In the rows, zero is written as 128.
Each row is followed by its class number.
[147  75 109 113 121  97 109  61 196 138 143 149  82  97 155 138  96  57
 145  99 171 146  94 139  70 154 128 125 157  75 132 142 112 111 115 103
 150 117] -> 5
[154 169 151 115 115 126 113 128 146 110  75 114 116 113 139 118  99 132
 167 135 165 115  73 123 101 166 124 124 101 132  93 125 122 129 163 107
 162 140] -> 8
[113 103 119 121  87 113 132 151 175 108  81  39 168 132 127 132 124  86
 160 140 154  73 211  96  48  75  51 191  93 185 118 117 171 104 134 104
 220  94] -> 7
[111 115 106 119 180 149 133 128 130 126  90  69 115 127 115  93  68 136
 153 118 100 121 120 168 113 162 129  85 169 115  90 117 148 111 117 149
  97 151] -> 6
[135 107 182 106 104 156 132 150 134 155 126 184 124 106 126 129 205 154
 125 141 109 148 141 161 123 131 127 161  83 182 148 113 110 163 128  97
 164 110] -> 3
[120 124 167 125 110 149  95 139 165 120  98 135 121  89 141 115 121 139
 168 154 129 116  93 154  96 132 160 117  95 165 134 105 155 158 145 111
 184 108] -> 8
[153 149 136 128 122 154 122 125 108 141 125 132 121 109 120 133 101 125
 131  97 118 146  76 153 129 155 150 111 131 126 109 123 133 131 114 111
  75 148] -> 9
[148 117 143 105  85 132 139 151 136 130 132 156 114 113 132 130 203 133
 122 144 117 119 132 136 144 112 123 136 105 131 159  96 136 136 134 137
 130 113] -> 3
[152  98 123 100 128 131 121 171 139 138 107 132 103 131 111 104 117 149
 161 130 109 138 120 136 136 136 142 140 134 131 116 113 154 136 113 127
 102 141] -> 4
[137 121 132 146  99 139 132 140 123 151 137 165 120 139 126 152 105 131
 129 146 172 140 175 124 143 112  91 144 120 131 103 137 115 134 125  97
 117 129] -> 8
[127 127 115 100 153 137 124 111 122 135  93 128 157 143 109  99 118 129
 123 119 146 128 142 132 125 146 116 127 113 115 115 134 121 120 135 169
  99 116] -> 6
[140 143 134 118 112 115 154 135 133 136 126 183 104 123 128 130 145 138
 116 126 120 162 133 144 121 128 143 162 115 123 151 140 125 151 133 135
 117  98] -> 1
[125 134 131 150  94  91 113  98 134 142 113 173 121 120 155 140  97 136
  94 125 117 148 188 173  80 126  95 135  51 135 140 144  95 112 135 105
 134  85] -> 6
[153 114 157 124  94 157 126 118 148 147 161 180 154 105 139 137 151 119
 127 135 146 152 126 141 119 127 154 154 132 162 134 153 137 195 132 120
 123 122] -> 10
[168 151 106  97 151 173 116 129 140 141 145 147 131 139 102 163  87 149
 142  53 109 146 123 140   4 180 141  99 140 212  96 127  95 122  77  75
 140 116] -> 9
[103  90 111 128 109 139 135 155 184 111 183 136 145 122 142 155  99 104
 183 170 128 164 178 167 105  95 147 137 117  93 131 131 114 119 165 136
 101 107] -> 2
[134 126 136 154  96 125 152 113 143 115  93 146 118  75 161 128 175 137
 106 131  98 135 131 149  97 131 130 143 135 142 121 166 115 166 179 106
 122 110] -> 10
[116 181 117 148 148 154 130  86 156 112  97 112 147 133 125 115 175 107
 129 108 104 139  95 145  49 161 160 131  91  95 119 118 113 116 184 126
  59  91] -> 10
[116 118 132 108 110 121 171 130 117 125 128 154 121 113 137 106 155 152
  85 146  92 137 132 162  91 126  97 118 126 127 167 129 145 123 129 130
 168  71] -> 7
[125 147 107 111 116 152 151 147 117 125 108 107 133 128 110 140  96 138
 138 109 141 132 119 111  97 142 128 121 119 160 108 108 128 109 107 106
 138 101] -> 7
[147 138 137 130 119 134 117 119 110 125 108 124 154 140 128 138 107 125
 156 111 136 135 132 114 121 128 142 118  70 133 122 123 124 137 112 113
 125 108] -> 5
[156 119  98 149 126 140 114 122 101 151  94 143 149 119 117 124  82 122
 177 122 124 149  80  99 134 125 196 121 108  96  84 140 119 155 116 123
  95  95] -> 1
[131 119 133 109 121 115 159 131 151 135 104 112 110 154 134 102 140 127
 137 147 113 121 133 135 133 141 114 128 142 125 122 132 135 130 137  97
 153 115] -> 5
[132 145 167 123 164 160 153 158  65 147 159 150 165  87 109 117 206 132
 123  85 177 190 149  93 135 147 114 147  93 139 159 103  60 129 123 111
 221 122] -> 3
[148 136 144 128 100 100 146 145 122 132 137 158 106 124 126 116 144 157
  79 130 113 148 152 128 132 133 121 151 109 145 147 116 143 130 130 117
 127 124] -> 4
[117 169 159 139 113 132 158 141 117 100 126  44 123  95 128 126 110 112
 143  97 144 124 119 126  88 143 149 139 125 154  94  98 143 127 127 140
 154 144] -> 5
[139 121  92 162 120 115 114 105 117 123  89  97 152 144 127 133  72 153
 156 145 103 128 114  99  67 124 130 123  94  93 100 108 137  86 160  70
  95  77] -> 4
[153 158 158 131 103 124 152 150 139 103 100  78  88 135 128  95 104 176
 130 176  95 117 133 123 119 126 150 138 108 130 119  59 185 109 164 160
 101 125] -> 3
[125 149 135  95  84  96 137 135 123 165 141 123 149 148 126 130 101  86
 127 144 168  99 124 139 143 115  86 124  99 147 123 167 124 115  86 107
 200 127] -> 8
[129  96 145 169  70  83 120 192 112 120  81 156 128  88 172 160 107 103
 123 111  87 172 158 177 119 110  92 210  10 164 145 143 104 120 123  66
 103 137] -> 7
[147 113 157 138 110 154  90  83 139 151  87 177 130 134 168 106 117 163
  84 176  88 153  83 157 143 145 170 137 103 136 139  77 111 121 204  78
  67  95] -> 6
[141 141 136 113 124 138 110 144 160 144 143 168 152 173 111 110 125  91
 155 120 148 154 124 143 119 161 153 123  61 138 140 117 152 142  94 113
 141 109] -> 9
[141 114 142 127  98 128 139 121 118 143 116 151 121 101 129 122 132 133
 118 140  93 143  84 130 111 133 163 143 108 124 126 133 143 150 120 119
 120  96] -> 7
[116 132 126 118 127 132 122 123 130 144 117 123 154 123 111 119  96 125
 143 123 125 134 114 145  96 134 150 103  84 155 101 127 106 124 119 125
 130 100] -> 0
[140 144 143 125  89  73 139 131 102 146 141  81 109 147 109 112  66 191
 141 119 164 117 146 142 133 137  75 190 108 114 101 117 154 118 107 150
  26 196] -> 5
[145 114 163 128 135 202 118 114 110 109 106 119 165 100  98 197 131  91
 148 111 129 149  71 138 159 128 178 129  75 164 149 106 135 129 130 123
  36 164] -> 10
[111 104  88 130 134 119 133 162 139 122 128 122 130 143 124 111  96 139
 141 134 111 126 100 133 103 154 133 128 137 120 108 124 143 119 112 131
 112 126] -> 7
[162 121 140  89 109 158 127 126 111 173 131 103 172 134 117 115 119 126
 170 148  91 137  97 122  76 116 185 145  88 150  68 117  60 106 141 110
 148  88] -> 3
[141 131 142 125 142 127 149 134 114 103 126 112 108 147 128 151 118 122
 148 120 120 138 109 132  99 161 132 112 131 131 112 105 141 132 105 143
 112 147] -> 0
[127 121 109 121 139 132 133 140 127 128 106 135 103 134 127 112 114 125
 111 115 130 138 126 143 151 144 116 113 149 113 113 124 140 114 119 127
 100 137] -> 4
[139 140 133  99 112 131 141 189 110 143 113 111 128 132 127 112 140 129
 170 130 123 129  92 115 119 130 132 142 130 113 137 110 150 134 111 127
 144 116] -> 2
[142 144 111 117 141 148  98 144 138 120 111 132 151 143 123 131 114 107
 169 103 137 135 138 130  98 132 129 120  96 117  96 136 118 127 127 126
 125 115] -> 4
[124 135 117 107 123 135 132 157 141 142 132 141 147 140 115 137 103  94
 147 130 135 149 115 126 106 135 151 123  87 124 120 140 101 106 118 125
 150 100] -> 2
[117 101 140 132 121 142 118 137 133 147 125 177 102  99 128 150 144 150
 100 131  73 143 113 155  87 114 147 165 135 141 143 145 101 118 158 117
 107  98] -> 9
[ 88 113 150 134  93 121 156 122 140 129 103 169 141  83 143 119 136 125
  98 146  95 156 108 152 123 141 189 162  93 168 113 177 132 184 129 121
 139  81] -> 7
[126 140 129 129 129 111 117 125 161  97 148 163 129 102 169 124 106 103
 116 129 129 155  99 150  99 142 146 103 127 111 170 118 141 135 155 137
 145  99] -> 0
[131 167 171 103 145 155 154 148  63 119  88  73 112 124 132 127 119 157
 170 104 129 142 107 131 173 123 121 143 142 105 144 101 146 131 125 144
  80 152] -> 5
[142 116 142 138 102 118 134 108 143 140 126 169 121 111 143 117 139 140
 115 139 113 146  97 145 111 142 164 150 132 142 139 123 158 178 127 108
 125 104] -> 1
[114 148 106 147 155 115 134 163  89 131 127 104 171 184 103 111  93 105
 161 134 112 145 104  96 147 149 188  59  37 127 122  93 116 100  83 126
 167  97] -> 0
[173 125 122 127  81 144  88 120 193 146 172 140 118  68 110 126  88 175
 126 144 115 103 138 149 111 102 136 128 145 147 110 117 157 150 160 124
  59 149] -> 3
[147 122 187  98 105 104 170 119 113 128  98 103 112 124 128 115  83 131
 105 116 107 167 117 182  55 160 131 201  76 168 101 121 117 106 127 141
  85 139] -> 5
[145 126  60 106  76  72 160 139 163 108 108 230 118 212 168 135 209 104
 110 147 115 114  90 179 132 194  53  93 102  59 154 154 158 137 110  85
  66  90] -> 3
[124 111 133 101 151 104 124 129 113 125 114 154 149  84 153 139 158 146
 163  95  77 164  60 136 139 169 189 130 122 158 158 160  85 179 117  87
 113 140] -> 0
[143 135  98 117 138  73 155 162 167 131 177 147  96 202 142 122 161 132
 140 140  72 155 165  82 105 151 152 166 138 109 182 115 138 125  98  94
 149 110] -> 7
[142 128 122 132 128 148 133 149 140 118 143 142 146 129 117 145 110 114
 151 127 114 142 135 137  68 135 146  94 107 148  97 123 117 140 126 126
 144  97] -> 0
[139  78 183 132 108 133 122  88 112 130 107 154 141 110 135 138  70 195
 114 166  95 136 113 162  76 123 124 120  87 177 160 122 170 150 127  92
 152  82] -> 5
[124 152 116 161 138 125 125 141 129 147  97 160  98 139 165  87 134  97
 142 111 159 153 139 129 129 141 105 123 136  66 135 148 145 153 116 129
 149 100] -> 10
[122 114 140 115 123 100 118 111 116 149 158 145 129 103 127 140 139 188
 161 142  97 138 147 128 112 110 150 138  84 122 159 143  86 131 123 130
 148 106] -> 3
[136 111 152 128  96 135 129 121 132 128 136 146 130  98 147 132 165 126
 128 131 128 136 130 152  91 128 128 161 114 130 115 116 130 151 135 141
 113 120] -> 3
[148  92 179 134 110 144 123  98 127 137  97 174 122 109 140 140 128 148
 108 130 110 151 121 163 103 144 132 145  87 170 122 134 121 161 133  88
 122 113] -> 5
[156 125 100 121  98 131 183  92 136 115  49  52 101 156 149 104 117  78
 135 141  99  84  77 155  90 161 118  74 176 114  52 135 180 122 113 127
 104 121] -> 10
[193 140 148 152  68 113  49 120 132 173 187 207 123  84 131 163 138 192
 127 125  95 118  87  84  94 106 153 129  77 151 202 102 146 171 104  52
 169  99] -> 7
[131 132 124 154 128 139 109  83 134 178 104 151 131 140 101 105  71 104
 153 127 152 149 119 146 131 156 142  84  48  93  79 138 136 133  76 100
 115  97] -> 3
[145 128 145 123 100 133 121 138 139 120 135 174 113  96 139 138 153 139
 125 128 113 149 111 147 121 133 158 147 122 124 121 138 128 160 151 126
 105 119] -> 4
[109  92 108 151 153 129 105 135 137 151 139 142 148 144 117 134 111 100
 151 123 130 139 138 117  95 141 143 120 103 116  99 152 106 130  89 126
 160 119] -> 2
[134 116 154 132 103  95 147 123 136  99 165 175 118  93 164 140 139 154
  96 137 109 157 128 160 130 156 130 162 133 140 140 167 130 181 137 141
 116 160] -> 7
[146 130 148 107 125 119 149 130 103 113 112  97 112 143 128 116  92 167
 157 133 124 122 117 136 111 134 110 118 135 109 141 107 181 133 110 150
 111 127] -> 5
[138 136  90 102 142 107 180 161 120 126 165  74 112 163 115 108  81 142
 163 128 138 125 110 150 144 160 106 104 198 113 104 117 147 116  94 134
 126 181] -> 1
[121 114 123 135  91  97 141 125 155 114 136 147 114 114 143 117 129 136
  88 139 119 130 122 141  99 143 126 154 118 135 144 118 166 137 126 135
 114 116] -> 7
[129 127 153 138  75 132 161 157 111 111 110 167 125 106 137 123 177 146
 109 126 117 158 144 176  93 142 126 157  74 149 112 118 117 143 155 135
 101 102] -> 9
[126 123 112 134 109 118 102 107 162 125 117 142 147 120 152 132 143 104
 171 135 133 124 112 124 115 136 162 132  89 101 100 143 107 145 143 121
 122 105] -> 3
[146 135 127 127  91 134 144 164 137 136 132 156 130  94 119 114 146 139
 146 132 111 142 112 147  98 127 163 144 111 128 113 157 130 169 143 154
 100 110] -> 10
[138 146 102 126 132 174  92 125 156 139 143 134 162 126 121 139 122  57
 148 100 154 125 115 143  74 119  90 110 107  87 122 121 125 105 128 106
 139  97] -> 7
[110  98 177 149 121  90 103  97  94 132 105 137 126  90 147 125 127 223
 120 165  93  96  59 164  81 138  81 154 112 110 133 161 112 135 183 114
 153 133] -> 5
[ 79 113 105 135 172  87 136 143 129 118  77 122  78 140 169  81 123 156
 103 104 135 131 125 124 131 185  90 140 172 135 137 130 132 123  99 121
 181 146] -> 7
[147 162 119 137 115 153 145  80  88  99  77  84 139  93 176 107 136 125
 155 107 149 118  59 154 151 161 125  57 159  85  93 130 138 155 149 132
  90 144] -> 10
[138 150 134 103 114 127 133 129 143 142 130 135 150 141 128 119 110 110
 157 132 135 140 108 132 108 157 163 124  83 146  94 143 111 140 108 116
 161 107] -> 3
[159 117 169 109 104 126 129 105 139 142 105 156 122 106 116 106 136 149
 105 132 123 136 126 141 107 123 118 143  91 137 165 115 159 144 138 118
 126  95] -> 5
